Questions about the array below.
1) Give the entry in the bottom-left corner.
2) Give the bottom entry of the column that holds the smallest entry.
3) Give the entry in the top-right corner.
4) Give the third entry on the diagonal from the top-right corner.
5) Give the largest entry.
6) Give the fifth-last entry, reading row by row.
7) Give the entry directly above the largest entry.
8) Give the first entry on the main diagonal.
array([[  6, -13,  -9,  21,  16,   1,  10,   8],
       [-12, -12, -26,  49, -12,   0,  11,   3],
       [ -2, -21, -17,   0, -10,  -1,  -1,  31],
       [-12,   0,  19,  14,   8,   5,   9,  -2],
       [ 11,   5,  -5,   4, -28,   1,   4,   7]])
1) 11
2) -28
3) 8
4) -1
5) 49
6) 4
7) 21
8) 6

x = ((-4.28, -1.70, -0.88, -2.71), (4.37, 1.95, 3.99, 5.81), (-1.09, -4.00, -1.46, -2.61), (5.23, 3.78, -0.69, 2.30), (4.35, 6.27, -0.62, 2.98), (-2.53, -3.86, 2.79, -0.42), (4.51, 1.97, 4.47, 6.27), (4.13, 3.29, -0.94, 1.88), (4.10, 6.34, -0.30, 2.99), (-0.34, -1.55, 5.54, 4.46))
The entry just left of -4.00: -1.09
Give the first entry in reading order.
-4.28
The entry just right of 5.54 is 4.46
Give the entry just left of 6.34.
4.10
The 3rd smallest entry: -3.86
Give the 2nd smallest entry.
-4.00
Give the second entry in reading order.
-1.70
The entry just right of the largest entry is -0.30
The entry just right of 5.23 -> 3.78
The entry just right of 4.51 is 1.97
The entry just left of -0.94 is 3.29
The entry just right of 3.29 -> -0.94
The entry just right of -0.88 is -2.71

arr = ((24, 35, -9, -18), (43, 19, 27, -26), (16, 41, 38, -41))
Which number is the second smallest entry?
Answer: -26
Which number is the 2nd largest entry?
Answer: 41
Which number is the third smallest entry?
Answer: -18

Read these off the table that follows. Indices start at 0.
1) The entry in row 0 and column 0?
2) The entry at row 0, column 1?
3) The entry directly above the largest entry?
4) The entry at row 0, column 2?
5) The entry directly below the smallest entry?
6) The entry in row 1 and column 2?
7) The top entry of the column that holds the smallest entry?
8) The top-right entry?
410,-64,-466,-517,117,488,-583,120,-126,427,584,-327,270,-455
309,355,-367,314,588,517,-656,172,388,-118,143,-163,408,-47
-298,640,-438,9,116,527,-45,208,85,-514,-455,616,-262,475
-400,-484,-291,-442,637,-262,-563,234,-113,199,624,-446,-564,-589
441,-517,365,207,408,127,321,-356,-334,152,-224,-484,-587,-92
-467,-370,-173,98,-60,-363,194,-397,-213,-342,-584,127,391,-274
-106,516,-311,412,-521,-381,326,-227,-561,-474,-672,-17,-325,-76
-413,-207,222,190,571,-205,-367,622,-579,-677,462,14,-262,-511
539,351,-499,590,-347,460,-27,231,-253,-275,428,-457,21,585
227,-457,502,350,-329,98,-516,635,-288,613,292,655,596,543
-565,-562,-474,-70,-582,-248,-488,-475,193,-625,262,-449,513,285
138,-662,610,525,35,41,-478,-283,-346,52,-456,310,636,-427
-343,-633,346,-29,307,459,513,55,190,468,395,-372,631,-8
-34,3,650,-210,186,556,468,617,-581,-328,134,652,344,51
-637,-39,-626,-446,-200,468,-40,142,-320,-379,-279,269,556,371
300,-115,-529,499,-221,-554,-283,60,-77,-674,130,364,52,560
1) 410
2) -64
3) -457
4) -466
5) -275
6) -367
7) 427
8) -455

Read these off the row that follows.
1) Give the maximum.
2) Give the entry just right of -0.38.
3) Give the entry just right of the smallest entry.
4) Give the entry just right of 0.88.
5) Give the entry just left of the largest entry.
6) Give the entry just right of the largest entry.
1.35; 6.88; -3.83; 3.99; 0.88; -0.38; -3.28; 0.14
1) 6.88
2) -3.28
3) 3.99
4) -0.38
5) 1.35
6) -3.83

Questions about the row below.
1) What is the entry just right of -6.14?
2) What is the entry just left of 5.27?
(-6.14, 6.04, 4.45, 3.44, -5.55, 5.27, 3.77)
1) 6.04
2) -5.55

6.28; 0.90; -3.43; -3.74
5.36; 0.86; -5.16; -2.36
4.97; 2.31; -3.02; -3.06
5.87; 0.08; -6.40; -2.27
Indices start at 0.
Read off the entry at row 2, column 1.
A: 2.31
The entry directly below 6.28 -> 5.36
The entry at row 0, column 1 -> 0.90
The bottom entry of the column that holds the largest entry -> 5.87
The entry just left of the smallest entry is 0.08
The entry directly below -3.02 is -6.40
Read off the maximum.
A: 6.28
Read off the top entry of the column that holds the smallest entry.
A: -3.43
The bottom-right entry: -2.27
The entry just right of -3.43: -3.74
Read off the entry directly below -2.36.
A: -3.06
The entry directly above 2.31: 0.86

a = [[0.03, -0.61, -0.41, -0.07, -0.15, -0.14, -0.06, -0.24, -0.17, -0.23, 0.10, 0.04], [0.13, -0.14, 0.39, -0.01, 0.11, 0.14, 0.17, -0.58, -0.22, -0.62, 0.12, 0.31], [0.11, 0.05, 0.01, -0.15, 0.23, -0.24, -0.03, -0.27, 0.03, -0.05, 0.11, -0.30], [-0.10, -0.17, 0.11, -0.13, -0.04, 0.12, 0.00, -0.22, -0.05, -0.16, 0.30, -0.07], [-0.14, 0.68, 0.10, -0.18, 0.64, -0.10, 0.50, -0.32, 0.03, 0.27, 0.18, 0.15], [0.06, 0.09, 0.03, 0.09, 0.08, 0.01, -0.11, -0.17, 0.06, 0.13, -0.05, -0.10], [-2.11, 0.48, 1.02, -3.11, 0.21, 1.85, -0.55, 0.01, -0.79, 1.15, 0.98, 1.16], [-0.35, 1.76, 0.24, -3.85, -0.84, -3.69, 6.75, -2.36, 4.82, -0.70, 5.12, 3.44], [0.50, -0.55, -0.09, -0.37, -0.22, 0.39, 0.16, 0.28, -0.08, 0.15, -0.30, -0.27], [0.36, 0.25, -0.20, 0.05, 0.03, 0.15, -0.52, -0.03, 0.43, -0.12, 0.20, 0.04], [-0.02, -0.73, -2.89, 0.10, -2.37, -0.35, -2.34, -2.47, -1.03, -0.45, 0.40, 0.50], [-0.49, 0.89, -0.05, -0.15, 1.03, 0.20, 0.27, -0.49, -0.06, 0.42, 0.01, 0.46], [0.23, 0.05, -0.13, -0.18, 0.40, 0.64, 0.05, 0.24, 0.01, 0.19, -0.46, 0.21], [-1.23, 0.31, 0.53, -1.68, -0.01, 0.95, -0.28, -0.21, -0.52, 0.57, 0.66, 0.58], [-0.02, -0.12, 0.35, 0.12, -0.07, 0.19, 0.20, 0.59, 0.65, 0.87, -0.48, 0.04]]
The 2nd smallest entry: -3.69
The largest entry -> 6.75
The first entry in reading order?
A: 0.03
The entry just right of the smallest entry?
A: -0.84
The fourth entry in reading order: -0.07
The smallest entry is -3.85
The 3rd largest entry?
A: 4.82
The entry just left of -0.23?
A: -0.17

Read these off the matrix that follows.
1) Give the entry just right of the largest entry.
2) Give the entry just right of -136.
3) Give the entry just left of -179.
[[531, -814, 297, -216, -575], [102, -241, 110, -296, -289], [137, -179, 118, -244, -380], [249, 0, -387, -2, -144], [21, -136, 127, -246, -352], [131, -160, 131, -266, -384], [148, -180, 37, -225, -323], [52, -812, 321, -185, -520]]
1) -814
2) 127
3) 137

X =
148.16,89.58,55.26,97.00,11.08,37.90,155.93,-64.04
105.28,19.55,1.42,193.50,-12.05,-42.31,64.56,3.99
-200.39,-84.07,41.68,-90.36,-173.69,5.37,-24.29,26.94
-121.78,7.37,105.57,-84.99,-198.07,-100.77,-48.77,-41.90
20.03,34.52,-65.94,24.03,-6.76,66.80,-29.08,105.44
-178.66,-92.89,7.83,-108.37,-145.71,65.46,-53.49,39.67
Rows and columns are numbered from 0.
Give the bottom-left entry.
-178.66
The entry at row 0, column 0 is 148.16
Give the entry directly above the largest entry.
97.00
Give the entry in row 0 and column 2.
55.26
Give the entry in the top-right corner.
-64.04
Give the entry just right of 37.90.
155.93
The entry just right of the smallest entry: -84.07
Give the entry in row 2 and column 0.
-200.39
Give the entry directly above -100.77.
5.37
The entry in row 0 and column 1 is 89.58
The entry at row 1, column 1 is 19.55
The entry just right of -108.37: -145.71
The entry at row 1, column 0 is 105.28
Give the entry directly above -145.71.
-6.76
The entry just left of the largest entry is 1.42
Give the entry directly below 5.37.
-100.77
Give the entry just left of -6.76.
24.03
Give the entry just right of -42.31.
64.56
The entry just left of -65.94 -> 34.52
Give the entry just left of 105.57.
7.37
Give the entry just left of 37.90.
11.08
Give the entry directly above -84.99.
-90.36
The bottom entry of the column that holds the largest entry -> -108.37
The entry directly above -198.07 -> -173.69
Give the entry directly below the smallest entry.
-121.78
Give the entry just right of 193.50.
-12.05
Give the entry in row 2 and column 2.
41.68
The entry in the bottom-right corner is 39.67
